Here is a tiny trained network, its code and every weight. The questions are about switching its units off for an input and a class, where a switched-off unit gives its printed mean instead of its output.

import numpy as np


def w(rows, s, z=0):
    codes = np.array(rows[::2]) - 128.0
    scale = np.full(codes.shape[1], s)
    scale[-1] = z or s
    return codes * scale


def f(y):
    return y / 2 * (1 + np.tanh(0.7978845608 * (y + 0.044715 * y**3)))


def log_softmax(a):
    a = a - a.max(-1, keepdims=True)
    return a - np.log(np.exp(a).sum(-1, keepdims=True))


def net(x, mask):
    res = np.array(x, float).reshape(1, 7) / 4 @ E
    y = f(res @ A[0][:, :-1].T + A[0][:, -1])
    res = res + np.where(mask, y, B[0][:, -1]) @ B[0][:, :-1]
    return log_softmax(res[-1] @ U[:, :-1].T + U[:, -1])


A, B = {}, {}
E = w([
[128,129,127,128,130],'x0',
[251,98,230,76,116],'x1',
[104,186,95,34,20],'x2',
[130,129,128,128,129],'x3',
[131,34,38,44,166],'x4',
[126,125,129,128,127],'x5',
[128,128,127,126,131],'x6',
],0.016)
A[0] = w([
[137,51,112,213,192,44],'n0',
[106,105,32,82,90,119],'n1',
[210,92,133,106,80,11],'n2',
[116,168,233,149,165,154],'n3',
[190,91,152,186,143,37],'n4',
[93,200,183,191,74,83],'n5',
[101,223,186,185,36,143],'n6',
[189,63,188,151,133,87],'n7',
[174,106,87,173,82,21],'n8',
[172,97,117,102,65,45],'n9',
[152,26,71,67,168,18],'n10',
[86,98,49,147,151,72],'n11',
[151,187,115,68,27,5],'n12',
[190,109,138,115,176,79],'n13',
[22,155,47,214,144,156],'n14',
[133,43,126,230,253,132],'n15',
[34,180,65,194,169,78],'n16',
[87,140,60,204,127,66],'n17',
[163,57,91,105,144,12],'n18',
[141,37,77,29,200,116],'n19',
[172,62,186,199,184,175],'n20',
[99,93,22,95,117,94],'n21',
[91,207,150,148,109,37],'n22',
[99,174,155,178,74,47],'n23',
[159,168,192,184,136,116],'n24',
[22,149,5,82,86,114],'n25',
[119,137,177,235,156,113],'n26',
[125,106,32,67,105,75],'n27',
[129,147,111,173,66,34],'n28',
[170,147,214,146,61,58],'n29',
[141,136,141,134,88,40],'n30',
[197,80,196,68,98,22],'n31',
[118,126,76,109,99,2],'n32',
],0.013,0.015)
B[0] = w([
[46,188,33,78,121,190],'n0',
[94,138,112,139,181,196],'n1',
[64,183,86,79,76,158],'n2',
[164,81,132,156,155,197],'n3',
[134,98,94,149,175,163],'n4',
[94,169,100,96,116,194],'n5',
[128,167,109,78,75,227],'n6',
[137,106,160,171,167,187],'n7',
[142,139,119,119,135,125],'n8',
[97,140,108,87,113,151],'n9',
[213,87,147,103,50,195],'n10',
[88,123,114,147,168,172],'n11',
[220,73,170,83,5,184],'n12',
[131,127,173,152,135,165],'n13',
[147,187,145,87,62,242],'n14',
[119,183,132,54,33,254],'n15',
[195,122,161,128,79,210],'n16',
[208,72,119,132,46,177],'n17',
[201,88,161,127,98,158],'n18',
[114,164,113,98,66,230],'n19',
[149,79,163,167,171,233],'n20',
[94,94,97,154,179,191],'n21',
[108,135,61,84,120,160],'n22',
[85,130,84,117,127,163],'n23',
[142,107,150,159,175,186],'n24',
[97,98,99,156,199,237],'n25',
[174,70,123,134,158,201],'n26',
[80,133,119,155,159,187],'n27',
[85,125,86,134,127,139],'n28',
[162,84,181,155,162,177],'n29',
[132,154,170,126,141,130],'n30',
[99,186,39,52,70,187],'n31',
[132,71,123,162,180,138],'n32',
],0.018,0.027)
U = w([
[205,115,156,111,104,206],'0',
[39,192,78,89,116,142],'1',
[98,75,135,198,255,2],'2',
],0.02,0.007)

Each question gives the input, the list of numbers given to net, and the class t.
The units are the neurons (one row each of A and B). Each row of codes is followed by its name. A weight is (code - 128) times the scale printed after its matrix; where a second scale follows, it is the last column's (A, B and U).
mask holds one flag per neuron, in row order. A switched-off neuron (its flag False) gives its mean, the last column of its row in B, instead of its output. The means were averaged over made-up inputs and are rounded, as every weight is.
A unit's drop is (log p(t) with every unit on - log p(t) with that unit switched off) / (log p(t) with every unit on - log p(t) with every unit switched off).
The circuit of an input: a set's keep is (log p(t) with only the set's units on - log p(t) with every unit switched off) / (log p(t) with every unit on - log p(t) with every unit switched off). Starting from the 12 units with the biggest drops (on a tie, the unit counted first), units are removed one at a time, each time the one whose removal leaves the highest keep (on an exact tie, the one counted first), for as long as the keep stays at least 0.8.
units of the circuit, in order: the units of the circuit, biggest drop first
k most important neurons: the k neurons with the biggest drops, biggest first
drop when u is switched off: that unit's drop, to one decimal
input [-2,7,1,-1,3,-6,7], class 1: units of the circuit, in order	n31
input [-1,7,6,6,2,-2,3], class 1: 2 most important neurons	n31; n2
input [3,-4,1,-7,5,-8,5], class 2: 2 most important neurons	n15; n25
input [3,-5,-8,3,-1,4,6], class 0: 2 most important neurons	n16; n17
input [-6,-8,-4,5,0,-3,-7], class 0: 3 most important neurons	n16; n17; n31
input [-3,-2,8,6,1,-8,-7], class 2: 2 most important neurons	n15; n25
input [5,-3,0,-4,-3,3,-6], class 0: 2 most important neurons	n0; n31
input [-2,0,1,-7,-1,-3,3], class 1: 3 most important neurons	n12; n16; n10
input [-4,2,1,2,8,-8,-5], class 1: 2 most important neurons	n19; n12
input [7,0,-3,4,1,7,-3], class 1: drop when n10 is switched off	1.1
input [-1,-1,5,4,2,-8,0], class 2: drop when n15 is switched off	0.2
input [-2,3,6,-5,3,-3,-2], class 1: drop when n20 is switched off	0.0
